Where the symbols take the units:
j441 θ j589
j441 χ j569
j441 ψ j958
j441 λ j92
j441 ζ j377
j596 θ j67
j596 β j165
j596 λ j291
j596 ζ j289
j669 θ j323
j669 ψ j165
j669 λ j19
j669 ζ j483
j19 θ j569
j19 ψ j602
j19 λ j669
j19 ζ j958
j660 χ j827
j660 ψ j499
j660 β j886
j660 λ j574
j289 θ j246
j289 χ j596
j289 β j80
j289 λ j668
j289 ζ j325
j958 θ j441
j958 χ j19
j958 ψ j468
j958 λ j483
j958 ζ j319
j570 θ j39
j570 χ j905
j570 β j715
j570 λ j967
j570 ζ j650
j651 θ j922
j651 ψ j67
j651 β j323
j651 λ j654
j651 ζ j768
j357 θ j214
j357 χ j644
j357 λ j355
j967 θ j371
j967 χ j616
j967 β j325
j967 λ j570
j967 ζ j467
j715 θ j435
j715 χ j668
j715 β j644
j715 λ j325
j715 ζ j841
j561 ψ j654
j561 β j494
j561 λ j922
j561 ζ j887
j435 θ j51
j435 χ j928
j435 ψ j715
j435 β j319
j435 λ j123
j435 ζ j733
j468 θ j958
j468 χ j602
j468 λ j80
j468 ζ j644
j56 θ j499
j56 χ j39
j56 ψ j650
j56 β j733
j56 λ j211
j299 θ j372
j299 χ j889
j299 ψ j355
j299 λ j214
j916 θ j290
j916 χ j92
j916 ψ j889
j916 λ j377
j916 ζ j372
j67 θ j651
j67 ψ j596
j67 β j669
j67 λ j375
j67 ζ j246
j887 χ j561
j887 ψ j502
j887 β j589
j887 λ j952
j887 ζ j823
j960 θ j720
j960 β j291
j960 λ j413
j960 ζ j905
j952 χ j922
j952 ψ j768
j952 β j987
j952 λ j887
j952 ζ j656
j80 θ j483
j80 χ j165
j80 λ j468
j80 ζ j148
j897 θ j68
j897 ψ j413
j897 β j67
j897 λ j720
j897 ζ j910
j569 θ j494
j569 ψ j19
j569 λ j323
j569 ζ j441
j843 χ j310
j843 ψ j178
j843 β j952
j843 λ j866
j843 ζ j566
j616 θ j910
j616 χ j413
j616 β j289
j616 λ j905
j616 ζ j967
j656 χ j952
j656 ψ j852
j656 β j290
j656 λ j823
j656 ζ j876
j987 χ j187
j987 ψ j92
j987 λ j589
j987 ζ j290
j654 θ j561
j654 ψ j375
j654 β j569
j654 λ j651
j654 ζ j502
j537 θ j702
j537 χ j325
j537 β j355
j537 λ j841
j178 θ j843
j178 χ j68
j178 ψ j910
j178 β j768
j178 λ j998
j178 ζ j608
j355 θ j299
j355 χ j148
j355 λ j357
j889 θ j916
j889 χ j483
j889 ψ j148
j889 λ j319
j889 ζ j299
j483 θ j92
j483 χ j669
j483 ψ j80
j483 λ j958
j483 ζ j889
j165 θ j669
j165 λ j602
j165 ζ j80
j319 θ j377
j319 χ j958
j319 ψ j644
j319 λ j889
j319 ζ j214
j413 θ j897
j413 β j596
j413 λ j960
j413 ζ j616
j622 χ j445
j622 ψ j75
j622 λ j15
j467 θ j211
j467 χ j967
j467 β j537
j467 λ j650
j92 θ j987
j92 χ j323
j92 ψ j483
j92 λ j441
j92 ζ j916
j39 θ j892
j39 χ j888
j39 ψ j570
j39 β j435
j39 λ j371
j39 ζ j56
j48 ψ j487
j48 β j561
j48 λ j310
j48 ζ j866
j499 θ j660
j499 χ j892
j499 ψ j56
j499 β j464
j499 λ j226
j589 χ j494
j589 ψ j441
j589 λ j987
j589 ζ j445
j827 χ j866
j827 ψ j892
j827 β j823
j827 λ j566
j827 ζ j660
j841 θ j733
j841 χ j715
j841 β j357
j841 λ j537
j702 θ j981
j702 χ j123
j702 ψ j537
j702 β j299
j702 λ j733
j372 θ j15
j372 χ j916
j372 ψ j299
j372 λ j75
j910 θ j178
j910 χ j897
j910 ψ j616
j910 β j246
j910 λ j888
j910 ζ j371
j502 θ j887
j502 χ j654
j502 ψ j928
j502 β j441
j502 λ j768
j502 ζ j51
j211 θ j226
j211 χ j371
j211 ψ j467
j211 β j702
j211 λ j56
j892 θ j827
j892 χ j998
j892 ψ j39
j892 β j51
j892 λ j608
j892 ζ j499
j852 θ j656
j852 χ j768
j852 ψ j123
j852 β j916
j852 λ j51
j852 ζ j981
j187 ψ j323
j187 λ j494
j187 ζ j987
j650 θ j56
j650 χ j570
j650 β j841
j650 λ j467
j325 θ j123
j325 χ j289
j325 β j148
j325 λ j715
j325 ζ j537
j981 θ j876
j981 χ j852
j981 ψ j702
j981 β j372
j981 λ j464
j377 θ j445
j377 χ j441
j377 ψ j319
j377 λ j916
j377 ζ j75
j290 χ j987
j290 ψ j916
j290 λ j445
j290 ζ j15
j68 θ j310
j68 ψ j897
j68 β j651
j68 λ j487
j68 ζ j178
j876 χ j656
j876 ψ j981
j876 β j15
j876 λ j886
j823 χ j887
j823 ψ j51
j823 β j445
j823 λ j656
j823 ζ j886
j445 χ j589
j445 ψ j377
j445 λ j290
j445 ζ j622
j668 θ j928
j668 χ j291
j668 β j468
j668 λ j289
j668 ζ j715
j246 θ j768
j246 χ j67
j246 ψ j289
j246 β j483
j246 λ j928
j246 ζ j123
j905 θ j888
j905 χ j960
j905 β j668
j905 λ j616
j905 ζ j570
j928 θ j502
j928 χ j375
j928 ψ j668
j928 β j958
j928 λ j246
j928 ζ j435
j866 χ j48
j866 ψ j998
j866 β j887
j866 λ j843
j866 ζ j827
j644 θ j319
j644 χ j468
j644 λ j148
j644 ζ j357
j148 θ j889
j148 χ j80
j148 λ j644
j148 ζ j355
j998 θ j866
j998 χ j487
j998 ψ j888
j998 β j502
j998 λ j178
j998 ζ j892
j720 θ j487
j720 ψ j960
j720 β j375
j720 λ j897
j720 ζ j888
j733 θ j464
j733 χ j435
j733 ψ j841
j733 β j214
j733 λ j702
j922 ψ j651
j922 β j187
j922 λ j561
j922 ζ j952
j464 θ j886
j464 χ j51
j464 ψ j733
j464 β j75
j464 λ j981
j371 θ j608
j371 χ j910
j371 ψ j967
j371 β j123
j371 λ j39
j371 ζ j211
j566 χ j843
j566 ψ j608
j566 β j656
j566 λ j827
j566 ζ j574
j15 χ j290
j15 ψ j372
j15 λ j622
j323 θ j187
j323 ψ j669
j323 λ j569
j323 ζ j92
j886 χ j823
j886 ψ j464
j886 β j622
j886 λ j876
j602 θ j19
j602 λ j165
j602 ζ j468
j768 θ j952
j768 χ j651
j768 ψ j246
j768 β j92
j768 λ j502
j768 ζ j852
j226 θ j574
j226 χ j608
j226 ψ j211
j226 β j981
j226 λ j499
j310 ψ j68
j310 β j922
j310 λ j48
j310 ζ j843
j574 χ j566
j574 ψ j226
j574 β j876
j574 λ j660
j123 θ j852
j123 χ j246
j123 ψ j325
j123 β j889
j123 λ j435
j123 ζ j702
j888 θ j998
j888 χ j720
j888 ψ j905
j888 β j928
j888 λ j910
j888 ζ j39
j75 θ j622
j75 χ j377
j75 ψ j214
j75 λ j372
j214 θ j75
j214 χ j319
j214 ψ j357
j214 λ j299
j608 θ j566
j608 χ j178
j608 ψ j371
j608 β j852
j608 λ j892
j608 ζ j226
j494 ψ j569
j494 λ j187
j494 ζ j589
j375 θ j654
j375 ψ j291
j375 β j19
j375 λ j67
j375 ζ j928
j51 θ j823
j51 χ j502
j51 ψ j435
j51 β j377
j51 λ j852
j51 ζ j464
j487 θ j48
j487 ψ j720
j487 β j654
j487 λ j68
j487 ζ j998
j291 θ j375
j291 β j602
j291 λ j596
j291 ζ j668

In the rows, 64 means zero.

The rows follow the links: the fewer symbols apart two units are, the more alike their rows tend to be.

Each row is also shifted at random along 5 hidden directions that mean nothing.

Rows in random order:
Each row stands for one unit.
id 1: 60,73,64,51,51,62,65,58,56,69,77,42,49,59,67,57,78,70,67,55,62,93,68,63,73,62,68,55,56,67,73
id 2: 67,46,60,56,50,65,60,62,50,60,72,61,71,70,81,79,75,59,71,55,64,79,57,91,76,75,68,72,54,55,61
id 3: 68,52,52,73,61,66,63,54,77,60,68,58,78,66,69,71,57,60,64,68,65,51,57,71,73,67,51,77,65,47,63
id 4: 65,71,50,66,51,76,53,49,68,64,71,59,76,75,77,66,56,43,68,65,55,71,55,82,70,76,62,62,68,51,74
id 5: 49,47,70,53,62,63,44,75,57,57,53,75,70,50,70,68,67,75,80,61,87,55,56,74,45,44,77,55,70,73,67
id 6: 53,41,51,80,52,79,65,63,66,57,52,61,90,73,76,68,65,57,67,63,61,68,62,75,79,80,37,88,42,52,53
id 7: 64,67,61,77,60,74,74,69,69,64,61,69,63,64,56,54,53,61,56,69,50,58,67,60,64,70,48,75,60,67,55
id 8: 55,62,68,50,67,61,56,74,43,62,75,70,55,67,64,71,69,74,58,59,67,53,72,75,63,71,72,56,68,59,55
id 9: 51,69,64,55,51,72,64,69,49,72,79,63,53,67,63,57,65,68,50,58,49,67,73,75,74,80,66,65,59,60,54
id 10: 62,48,60,55,41,64,67,74,49,62,81,60,61,76,73,58,69,77,59,55,57,73,75,76,73,80,57,69,53,58,60
id 11: 57,74,63,64,60,69,67,38,91,65,67,53,61,62,57,62,50,57,69,63,57,60,53,57,68,56,71,61,73,57,72
id 12: 75,65,67,40,51,73,44,61,57,64,72,80,71,62,68,51,42,71,49,55,68,36,75,71,57,67,79,62,72,65,58
id 13: 72,59,65,79,76,65,73,66,70,56,49,69,70,61,57,64,61,54,62,75,61,57,60,58,63,56,55,72,59,61,56
id 14: 70,67,63,73,52,70,77,56,83,66,66,56,63,56,51,52,50,66,64,66,56,66,64,49,56,55,58,66,66,66,73
id 15: 79,84,64,58,67,65,51,53,63,70,49,60,61,61,73,47,77,54,57,53,64,81,80,43,74,65,69,64,50,77,64
id 16: 51,56,60,63,63,53,63,55,69,58,50,57,72,73,76,65,70,55,61,46,62,73,69,55,73,73,71,71,48,54,60
id 17: 73,59,68,55,92,46,45,77,46,62,40,85,66,59,73,68,81,61,56,64,83,54,74,53,56,57,72,57,62,73,53
id 18: 64,49,64,55,63,69,56,78,43,58,67,79,73,72,75,72,71,65,59,61,60,50,67,94,72,81,61,73,58,57,49
id 19: 58,68,63,65,72,58,62,69,64,68,66,62,59,61,60,73,67,64,74,77,73,57,56,67,57,54,63,48,81,61,72
id 20: 70,67,62,76,70,68,66,75,60,64,51,71,72,66,67,67,68,48,73,78,65,71,58,66,54,64,56,60,68,70,64
id 21: 71,67,77,63,76,49,71,52,77,65,56,64,50,61,54,70,61,61,57,56,61,62,59,50,60,50,84,64,67,69,62
id 22: 76,47,72,57,72,51,58,61,71,54,63,65,64,59,69,76,65,75,69,60,76,50,59,69,65,50,75,66,63,58,60
id 23: 79,75,50,61,65,55,70,42,77,67,72,49,61,79,66,74,57,41,68,65,57,72,56,62,69,70,67,58,74,51,80
id 24: 77,85,73,56,59,69,53,50,62,74,58,66,57,54,64,40,67,58,57,54,62,84,73,47,59,56,75,58,54,82,64
id 25: 80,56,64,57,72,43,71,66,65,64,67,43,50,56,63,77,85,71,72,60,78,78,57,58,70,47,66,59,54,58,73
id 26: 46,74,59,75,62,77,65,65,68,67,60,69,71,64,60,51,60,62,58,68,57,60,73,56,66,71,51,67,61,68,59
id 27: 81,51,67,59,76,38,79,70,57,57,74,59,52,74,59,87,73,70,65,63,68,60,59,71,67,62,73,66,66,53,58
id 28: 51,68,77,57,53,58,79,68,60,67,69,68,43,60,51,68,61,65,68,61,52,78,56,72,49,62,78,56,69,78,72
id 29: 59,65,59,65,48,78,76,66,57,69,89,65,62,77,58,70,49,62,62,75,43,58,57,91,59,84,57,66,77,57,64
id 30: 66,61,63,55,57,49,69,54,65,62,78,48,56,66,65,67,65,68,55,49,56,71,67,59,78,69,72,68,56,48,63
id 31: 57,69,60,73,53,88,60,78,49,69,76,67,64,57,64,51,70,71,70,76,61,70,62,77,68,66,44,60,65,74,65
id 32: 97,64,65,44,67,41,58,64,58,58,56,75,64,71,65,64,54,63,53,49,71,53,77,49,48,65,86,59,66,65,67
id 33: 60,66,64,68,63,62,74,60,76,62,75,62,60,63,54,74,51,67,69,73,55,48,51,70,61,60,67,63,76,55,67
id 34: 83,70,75,64,55,63,78,74,47,71,68,64,43,64,54,51,75,62,59,64,50,92,67,58,62,68,60,62,53,83,62
id 35: 106,61,54,71,61,48,77,73,59,65,67,53,67,69,58,63,62,56,70,71,66,79,68,47,49,70,57,57,66,63,79
id 36: 76,58,77,61,70,55,78,68,62,64,73,65,45,56,54,66,74,79,57,62,60,59,58,66,72,55,62,70,58,72,54
id 37: 56,52,76,66,74,58,73,69,66,62,50,69,60,57,57,66,73,66,58,58,61,70,56,65,69,56,65,73,53,73,56
id 38: 73,67,76,57,67,58,66,69,52,67,59,73,52,63,61,64,69,57,62,60,61,75,63,67,58,65,75,63,65,78,65
id 39: 88,49,61,53,65,34,76,65,59,55,64,63,62,82,67,80,62,56,66,51,64,69,69,61,55,75,76,65,67,54,69
id 40: 60,64,68,55,61,67,59,39,79,62,67,61,63,63,69,65,56,60,54,46,59,56,62,66,78,66,77,74,55,54,56
id 41: 63,62,69,60,68,63,54,84,40,60,57,80,62,57,66,56,74,78,60,67,70,59,81,63,60,65,60,68,55,74,54
id 42: 79,66,55,68,49,67,69,65,67,63,64,64,71,73,66,62,55,52,73,64,60,76,60,65,51,77,58,60,66,65,76
id 43: 74,85,59,63,70,62,63,67,63,67,81,62,56,65,58,61,52,62,62,80,54,51,70,58,59,65,63,52,83,59,65
id 44: 70,64,56,65,58,54,78,65,69,61,67,55,63,73,59,69,56,55,73,66,58,73,59,54,48,67,66,54,74,60,78
id 45: 51,48,73,64,62,57,78,70,62,59,77,55,49,58,59,79,77,75,72,61,62,71,51,78,75,55,65,71,59,61,64
id 46: 63,64,51,55,47,68,60,67,60,60,81,65,72,67,65,62,45,77,63,69,62,45,67,71,52,71,63,53,79,49,73
id 47: 80,59,63,70,77,64,64,71,70,62,67,69,69,59,57,70,57,67,61,79,62,34,57,67,68,55,58,70,72,57,51
id 48: 54,59,56,68,71,62,67,68,68,61,60,78,73,76,54,67,38,62,55,73,55,35,71,59,53,72,64,64,75,53,57
id 49: 64,68,49,69,52,81,52,53,63,65,66,63,78,69,76,57,61,52,64,64,59,67,66,80,78,79,51,66,59,56,63
id 50: 66,59,68,57,55,62,62,65,57,65,70,54,54,58,67,74,80,67,80,60,72,85,51,78,62,54,73,60,61,70,76
id 51: 47,50,50,77,71,58,61,53,74,54,46,57,86,73,76,79,68,45,75,64,77,63,59,62,66,66,60,68,59,48,68
id 52: 64,70,63,65,79,52,68,66,75,60,57,71,59,64,50,69,50,64,64,70,62,44,62,43,45,56,70,51,83,68,66
id 53: 43,64,70,63,76,58,59,63,59,61,50,63,62,68,67,74,79,51,71,57,71,75,63,68,65,62,72,60,63,67,64
id 54: 49,64,71,61,51,55,86,59,69,62,67,46,47,66,58,65,67,66,70,51,58,93,61,52,66,63,72,62,54,62,76
id 55: 68,83,70,57,69,66,59,51,61,68,68,66,53,70,67,67,71,47,57,57,52,74,61,78,73,76,75,60,61,66,60
id 56: 68,60,63,47,74,47,44,59,64,59,63,66,74,67,73,78,63,59,67,55,81,53,63,69,62,56,80,56,69,56,64
id 57: 65,71,50,67,66,64,57,48,79,66,69,56,71,68,65,62,50,61,60,66,65,44,67,53,70,63,61,59,72,47,67
id 58: 42,85,59,65,47,89,54,52,71,78,69,52,63,44,59,35,60,75,61,67,58,68,73,51,74,56,51,54,62,70,75
id 59: 66,60,74,51,61,68,61,65,68,63,74,81,60,61,57,56,45,82,41,57,54,28,71,69,64,68,72,71,68,62,44
id 60: 73,67,73,46,74,48,65,60,62,64,80,73,47,67,55,64,54,79,44,58,58,36,74,57,61,62,81,59,73,59,51
id 61: 59,81,58,60,62,57,65,40,88,69,73,48,60,67,58,63,40,58,60,65,52,52,61,50,61,60,74,52,80,50,76
id 62: 91,73,49,62,65,65,59,61,57,67,70,57,70,69,68,55,65,58,62,68,61,64,71,58,69,74,52,59,64,56,68
id 63: 61,55,60,72,59,61,59,73,65,61,60,61,74,55,57,54,55,77,73,71,77,50,69,43,47,51,57,62,67,62,72
id 64: 39,68,55,72,59,90,46,57,63,62,47,83,88,80,74,61,53,41,55,66,53,51,66,79,70,86,59,70,64,61,50
id 65: 43,58,74,54,69,69,52,70,54,62,65,70,58,56,69,76,77,69,75,62,76,64,51,87,59,54,73,60,70,72,62
id 66: 72,65,56,68,73,65,54,73,54,61,54,82,79,74,67,62,52,55,51,72,66,38,77,59,58,78,60,65,70,60,54
id 67: 75,56,68,57,58,70,61,67,59,63,69,61,59,52,66,55,73,83,58,56,68,64,66,66,73,57,58,74,52,67,55
id 68: 49,54,63,72,53,67,78,61,74,60,64,52,68,62,54,66,58,65,77,64,60,75,51,61,58,56,59,71,65,62,76
id 69: 54,51,56,73,68,65,61,76,60,59,54,74,77,75,70,82,63,53,78,72,70,61,49,85,52,69,59,66,71,57,64
id 70: 75,73,64,76,67,75,76,68,67,72,74,56,58,57,51,53,69,70,59,79,55,65,62,61,76,61,47,68,54,70,61
id 71: 61,61,59,61,58,67,62,55,65,61,69,57,70,72,74,59,63,64,52,49,60,65,75,66,85,74,59,71,50,49,55
id 72: 67,84,81,63,73,59,67,37,86,75,49,50,47,47,56,54,72,57,69,54,67,91,57,37,64,40,82,59,57,79,75
id 73: 36,69,51,80,72,72,56,68,56,62,49,69,76,73,62,68,67,44,66,75,62,65,66,66,62,78,49,61,70,62,66
id 74: 65,43,75,61,66,66,55,75,53,59,56,85,70,60,65,61,61,77,49,61,65,38,70,63,62,62,65,73,56,69,44
id 75: 34,71,65,66,75,70,51,62,71,62,61,63,65,50,58,68,61,70,72,77,75,43,57,60,58,43,68,54,80,62,69
id 76: 50,52,73,68,70,48,73,72,61,57,60,63,58,69,61,79,73,67,70,61,71,68,63,64,60,60,68,65,67,63,62
id 77: 72,70,65,54,53,63,64,49,63,63,59,66,60,69,69,57,61,48,62,47,60,84,64,65,57,71,80,66,58,66,67
id 78: 52,58,63,73,61,85,47,68,69,65,58,66,76,41,63,50,67,79,67,69,79,52,65,66,72,50,47,69,56,67,59
id 79: 68,82,70,58,69,61,63,54,64,69,68,61,50,61,59,54,66,68,46,60,53,62,76,50,82,69,65,63,59,63,56
id 80: 44,68,57,67,57,80,59,65,62,67,71,63,71,61,60,55,56,73,55,72,54,44,66,69,73,73,47,64,67,57,55
id 81: 55,69,66,72,78,63,65,57,76,61,54,69,65,63,53,66,53,58,65,66,64,50,55,54,56,51,70,60,75,65,66
id 82: 64,68,66,61,54,66,72,70,62,66,83,65,52,64,53,70,43,73,70,75,54,52,55,80,45,66,68,53,88,65,71
id 83: 85,59,53,72,56,51,85,58,68,60,67,56,64,84,65,79,58,44,73,63,56,83,52,70,57,77,64,65,66,53,79
id 84: 78,74,57,70,84,58,70,65,69,67,70,60,60,71,55,69,59,62,58,76,62,48,68,54,72,61,56,56,76,52,59
id 85: 58,64,74,50,71,52,62,78,52,64,72,63,48,54,60,72,80,77,72,66,76,69,59,68,59,48,74,54,72,69,65
id 86: 64,63,65,67,76,58,69,59,59,60,51,68,69,79,76,65,79,50,51,57,56,73,73,57,85,83,58,78,45,61,48
id 87: 62,46,69,63,56,43,99,78,55,61,77,60,45,83,52,72,59,72,53,55,43,72,71,63,59,83,67,75,59,56,55
id 88: 94,81,60,68,70,64,67,68,52,74,78,62,54,65,56,56,72,62,56,75,55,65,71,54,70,69,51,54,66,62,65
id 89: 76,47,58,62,54,59,69,79,55,56,81,61,66,65,65,81,64,76,82,74,73,62,49,85,52,61,55,61,75,59,74
id 90: 43,61,59,67,46,60,86,78,62,63,82,65,54,73,51,71,42,71,71,70,47,60,59,68,38,75,66,56,83,61,76

Some units, each with its row:
j56 id 82
j372 id 12
j325 id 17
j413 id 21
j319 id 88
j841 id 20
j715 id 73
j852 id 1
j952 id 16
j654 id 3
j669 id 59
j823 id 35
j981 id 2
j68 id 22
j148 id 41
j660 id 83
j15 id 24
j178 id 25
j720 id 33
j960 id 81
j468 id 26
j827 id 44
j608 id 56
j910 id 27
j289 id 87
j487 id 11

Row, symbols taken left to right, then the row they reach:
id 28 χ θ χ ζ: id 85
id 63 λ ζ χ ψ: id 30
id 89 ψ λ λ χ θ ψ: id 19
id 65 θ λ χ: id 23
id 43 θ ζ θ ψ: id 4
id 76 λ ζ θ λ ψ: id 53
id 90 χ λ λ: id 52
id 75 ζ θ β: id 46
id 66 χ λ λ λ: id 86
id 69 λ λ λ β: id 38
id 13 θ λ θ λ λ: id 40
id 77 ψ λ ψ: id 29
id 79 ζ θ ψ θ: id 10
id 62 λ χ λ: id 58
id 78 ζ ψ λ ψ χ: id 74
id 50 θ β λ: id 42
id 5 χ χ χ ψ θ: id 72
id 61 ζ β χ: id 57
id 51 χ ζ λ: id 54
id 48 β θ λ ζ: id 9
id 70 λ ζ θ λ ψ: id 80
id 32 ψ ζ ψ: id 55

